Below is a small trained network, with its code and all its weights. Each question gives an input and a target symbol and asks what happens when units are switched off, that is, made to give their printed mean instead of their output.

import numpy as np


def w(rows, s, z=0):
    codes = np.array(rows[::2]) - 128.0
    scale = np.full(codes.shape[1], s)
    scale[-1] = z or s
    return codes * scale


def norm(h):
    return h / np.sqrt((h * h).mean(-1, keepdims=True) + 1e-5)


def f(y):
    return np.maximum(y, 0)


def softmax(a):
    e = np.exp(a - a.max(-1, keepdims=True))
    return e / e.sum(-1, keepdims=True)


def log_softmax(a):
    a = a - a.max(-1, keepdims=True)
    return a - np.log(np.exp(a).sum(-1, keepdims=True))


def net(x, mask):
    ids = ['βγδθλξω'.index(c) for c in x.split()]
    T = len(ids)
    res = E[ids] + P[:T]
    r = norm(res)
    for j in range(3):
        rows = slice(4 * j, 4 * j + 4)
        q, k, v = (r @ M[0][rows].T for M in (Q, K, V))
        z = softmax(np.where(np.tri(T) > 0, q @ k.T / 4**0.5, -1e9)) @ v
        o = O[0][rows]
        res = res + np.where(mask[j], z, o[:, -1]) @ o[:, :-1]
    y = f(norm(res) @ A[0][:, :-1].T + A[0][:, -1])
    res = res + np.where(mask[3:7], y, B[0][:, -1]) @ B[0][:, :-1]
    return log_softmax(norm(res)[-1] @ U[:, :-1].T + U[:, -1])


Q, K, V, O, A, B = {}, {}, {}, {}, {}, {}
E = w([
[165,76,109,222],'β',
[210,153,140,121],'γ',
[82,119,188,141],'δ',
[80,134,205,87],'θ',
[189,91,185,86],'λ',
[251,90,196,244],'ξ',
[89,134,242,121],'ω',
],0.012)
P = w([
[153,164,14,158],'0',
[40,108,156,212],'1',
[129,155,172,121],'2',
[126,125,164,131],'3',
[137,106,154,128],'4',
[137,98,157,137],'5',
[141,99,163,123],'6',
[138,86,153,132],'7',
[144,82,166,130],'8',
[152,75,157,148],'9',
[255,66,172,246],'10',
[143,92,194,121],'11',
[143,91,205,136],'12',
[139,79,208,180],'13',
],0.0099)
Q[0] = w([
[88,204,20,72],'h0',
[114,152,77,70],'h0',
[133,96,130,126],'h0',
[92,181,25,87],'h0',
[155,188,82,58],'h1',
[115,99,124,135],'h1',
[125,72,74,71],'h1',
[98,152,159,165],'h1',
[117,136,138,104],'h2',
[254,155,118,117],'h2',
[62,140,141,159],'h2',
[104,119,206,153],'h2',
],0.018)
K[0] = w([
[124,32,253,131],'h0',
[88,88,190,147],'h0',
[136,145,86,113],'h0',
[150,46,212,109],'h0',
[136,187,30,140],'h1',
[136,125,140,96],'h1',
[144,204,111,82],'h1',
[84,155,157,161],'h1',
[119,124,102,176],'h2',
[166,24,189,112],'h2',
[138,217,77,132],'h2',
[125,97,100,56],'h2',
],0.015)
V[0] = w([
[75,152,3,31],'h0',
[112,60,131,112],'h0',
[183,147,200,148],'h0',
[139,114,174,41],'h0',
[115,87,126,61],'h1',
[156,71,132,81],'h1',
[164,151,120,114],'h1',
[130,150,112,129],'h1',
[78,90,79,101],'h2',
[115,74,140,119],'h2',
[116,115,110,67],'h2',
[101,126,184,80],'h2',
],0.017)
O[0] = w([
[198,237,246,156,96],'h0',
[78,102,133,69,44],'h0',
[63,118,51,153,170],'h0',
[8,136,194,160,2],'h0',
[140,156,166,89,134],'h1',
[40,126,161,70,190],'h1',
[105,122,156,185,95],'h1',
[174,139,118,185,68],'h1',
[222,137,170,138,14],'h2',
[197,100,133,196,174],'h2',
[180,152,88,152,102],'h2',
[124,129,158,245,180],'h2',
],0.012,0.0084)
A[0] = w([
[160,25,190,61,251],'n0',
[80,50,61,150,176],'n1',
[155,166,70,251,46],'n2',
[223,129,120,100,73],'n3',
],0.018,0.0014)
B[0] = w([
[75,138,148,247,202],'n0',
[203,217,177,128,254],'n1',
[47,177,142,58,205],'n2',
[109,104,201,16,191],'n3',
],0.015,0.011)
U = w([
[132,56,107,67,75],'β',
[76,197,73,36,195],'γ',
[160,119,121,93,2],'δ',
[170,131,143,209,214],'θ',
[20,144,99,189,94],'λ',
[116,96,12,139,200],'ξ',
[114,238,79,119,95],'ω',
],0.011,0.0045)

Each question gives the input, a string of symbols that net reads in full, and the target symbol t.
The units are the heads (4 rows each of Q, K, V and O) and the neurons (one row each of A and B). Each row of codes is followed by its name. A weight is (code - 128) times the scale printed after its matrix; where a second scale follows, it is the last column's (O, A, B and U).
mask holds one flag per unit, heads first, then neurons. A switched-off unit (its flag False) gives its mean, the last column of its rows in O or B, instead of its output. The means were averaged over made-up inputs and are rounded, as every weight is.
A unit's drop is (log p(t) with every unit on - log p(t) with that unit switched off) / (log p(t) with every unit on - log p(t) with every unit switched off).
The circuit of an input: a set's keep is (log p(t) with only the set's units on - log p(t) with every unit switched off) / (log p(t) with every unit on - log p(t) with every unit switched off). Starting from all 7 units, units are removed one at a time, each time the one whose removal leaves the highest keep (on an exact tie, the one counted first), for as long as the keep stays at least 0.8.
units of the circuit, in order: the units of the circuit, biggest drop first
most important unit: the unit with the biggest drop
k most important neurons: the k neurons with the biggest drops, biggest first
which heads matter: for each layer, one digit per head in row order, 1 if its drop is at least 0.15 and else 0, layers parted by /
input γ γ ξ λ β, target γ: 2 most important neurons	[n2, n0]
input λ ξ ξ λ λ λ λ ω λ λ λ ξ, target λ: most important unit	n1
input ω λ ξ λ β λ λ λ λ ξ δ, target ω: 2 most important neurons	[n1, n2]
input β λ ω λ λ λ ω β λ λ β, target β: which heads matter	100
input λ λ γ, target λ: 2 most important neurons	[n1, n3]
input β ξ ξ θ β δ ω, target β: which heads matter	100
input λ λ β ξ ξ δ ξ γ λ, target θ: which heads matter	001
input γ ξ ξ ξ λ λ λ λ δ λ θ, target γ: which heads matter	101
input θ ω λ λ ξ β γ, target θ: which heads matter	100
input λ θ λ β β ω θ, target λ: units of the circuit, in order	[n1, h0]
input β λ ξ λ ω ξ ω λ ω λ γ, target β: units of the circuit, in order	[h0, n3]
input λ ω λ λ λ λ δ, target λ: 3 most important neurons	[n1, n0, n3]
input β λ ξ δ λ, target β: units of the circuit, in order	[h0, n1]
input θ λ λ ξ ω, target θ: most important unit	h0
input ξ ω λ β λ ω δ, target ξ: 2 most important neurons	[n2, n3]
input λ λ λ λ ω, target λ: 2 most important neurons	[n1, n0]
input λ ω λ, target λ: 2 most important neurons	[n1, n3]
input λ ω λ β ξ β ξ λ λ λ λ θ, target λ: which heads matter	000
input ω λ θ λ λ ξ ξ, target ω: which heads matter	100
input λ ξ ξ λ ξ γ ω λ, target θ: which heads matter	011
input λ λ λ λ λ λ ξ λ λ λ λ θ λ λ, target λ: units of the circuit, in order	[n1, h0]
input λ ξ β β λ λ γ θ λ γ θ β, target λ: which heads matter	110
input λ ξ γ β λ λ λ ξ λ ω λ ω β ξ, target λ: 2 most important neurons	[n1, n2]
input θ λ θ ω θ, target θ: most important neuron	[n2]
input ω λ λ λ ω β λ ξ λ ω λ β γ β, target ω: 2 most important neurons	[n1, n2]
